Below are the code and all the weights of a small trained network. Each question names an input and a class and asks about switching units off, where a switched-off unit gives its printed mean instead of its output.

import numpy as np


def w(rows, s, z=0):
    codes = np.array(rows[::2]) - 128.0
    scale = np.full(codes.shape[1], s)
    scale[-1] = z or s
    return codes * scale


def f(y):
    return np.maximum(y, 0)


def log_softmax(a):
    a = a - a.max(-1, keepdims=True)
    return a - np.log(np.exp(a).sum(-1, keepdims=True))


def net(x, mask):
    res = np.array(x, float).reshape(1, 4) / 4 @ E
    y = f(res @ A[0][:, :-1].T + A[0][:, -1])
    res = res + np.where(mask, y, B[0][:, -1]) @ B[0][:, :-1]
    return log_softmax(res[-1] @ U[:, :-1].T + U[:, -1])


A, B = {}, {}
E = w([
[169,121,136,41,175,138,129,116,39,149],'x0',
[100,159,73,179,78,170,97,108,45,153],'x1',
[101,122,87,149,147,128,92,152,89,10],'x2',
[143,150,144,174,157,166,251,6,119,81],'x3',
],0.013)
A[0] = w([
[120,123,121,94,106,117,44,201,145,159,48],'n1',
[116,126,113,114,132,120,65,168,110,30,72],'n2',
[114,131,114,167,94,139,90,149,81,167,204],'n3',
[122,138,102,171,89,133,93,131,66,163,2],'n4',
[128,130,131,108,108,124,115,129,170,253,84],'n5',
[136,123,134,54,153,117,109,167,210,97,86],'n6',
[105,131,111,196,81,123,93,173,213,136,85],'n7',
[130,128,120,28,147,124,110,155,60,149,90],'n8',
],0.023,0.0096)
B[0] = w([
[124,138,77,143,138,159,195,63,149,110,253],'n1',
[119,125,114,151,108,149,149,211,51,152,243],'n2',
[153,155,85,80,108,3,120,137,170,109,234],'n3',
[68,89,241,110,165,197,169,151,220,149,205],'n4',
[112,124,108,149,114,144,140,214,54,125,227],'n5',
[106,133,154,80,127,64,139,145,212,133,216],'n6',
[159,117,199,138,146,153,60,79,84,131,244],'n7',
[154,121,192,156,133,145,55,80,100,125,241],'n8',
],0.021,0.022)
U = w([
[159,111,181,139,150,133,70,91,93,145,108],'0',
[113,120,124,138,107,136,174,221,73,163,109],'1',
[102,110,166,75,147,83,153,159,186,166,112],'2',
[113,149,107,169,136,148,251,32,105,113,130],'3',
[149,135,112,108,109,71,96,143,112,155,253],'4',
[153,123,50,114,127,183,96,132,173,158,110],'5',
[146,116,79,90,134,211,80,154,173,152,112],'6',
],0.011,0.024)

Each question gives the input, the list of numbers given to net, and the class t.
The units are the neurons (one row each of A and B). Each row of codes is followed by its name. A weight is (code - 128) times the scale printed after its matrix; where a second scale follows, it is the last column's (A, B and U).
mask holds one flag per neuron, in row order. A switched-off neuron (its flag False) gives its mean, the last column of its row in B, instead of its output. The means were averaged over made-up inputs and are rounded, as every weight is.
A unit's drop is (log p(t) with every unit on - log p(t) with that unit switched off) / (log p(t) with every unit on - log p(t) with every unit switched off).
The circuit of an input: a set's keep is (log p(t) with only the set's units on - log p(t) with every unit switched off) / (log p(t) with every unit on - log p(t) with every unit switched off). Starting from all 8 units, units are removed one at a time, each time the one whose removal leaves the highest keep (on an exact tie, the one counted first), for as long as the keep stays at least 0.8.
circuit, biggest first: the units of the circuit, biggest drop first
unit that matters most: the unit with the biggest drop
k most important neurons: the k neurons with the biggest drops, biggest first
drop when u is switched off: that unit's drop, to one decimal
input [-2,8,8,-4], class 1: unit that matters most => n2
input [-2,-7,8,6], class 1: 2 most important neurons => n2; n1
input [-3,-6,-6,-6], class 1: 2 most important neurons => n5; n3
input [7,6,-8,8], class 1: circuit, biggest first => n1; n7
input [0,1,-1,1], class 4: 4 most important neurons => n1; n4; n2; n7
input [4,6,-6,-6], class 1: 4 most important neurons => n5; n6; n4; n7
input [-1,-2,1,5], class 3: 4 most important neurons => n3; n7; n8; n2
input [-8,7,-1,-1], class 0: 2 most important neurons => n7; n6
input [-3,2,-2,4], class 3: circuit, biggest first => n8; n6
input [-2,7,3,6], class 2: 2 most important neurons => n1; n4
input [-6,6,-6,-7], class 3: 3 most important neurons => n1; n8; n2
input [-8,2,-8,-5], class 0: 2 most important neurons => n7; n2
input [-7,-2,6,4], class 0: 3 most important neurons => n7; n5; n1
input [-3,4,1,-8], class 3: unit that matters most => n1
input [6,-4,-6,-6], class 0: 3 most important neurons => n8; n2; n3
input [-4,6,4,0], class 2: 4 most important neurons => n4; n3; n8; n5
input [-4,7,5,6], class 2: 2 most important neurons => n1; n4
input [3,5,-4,-4], class 2: drop when n3 is switched off => 2.2
input [-8,4,4,0], class 0: drop when n7 is switched off => 8.3
input [-8,-8,1,4], class 0: drop when n4 is switched off => 1.4
input [-2,7,-6,3], class 2: unit that matters most => n2
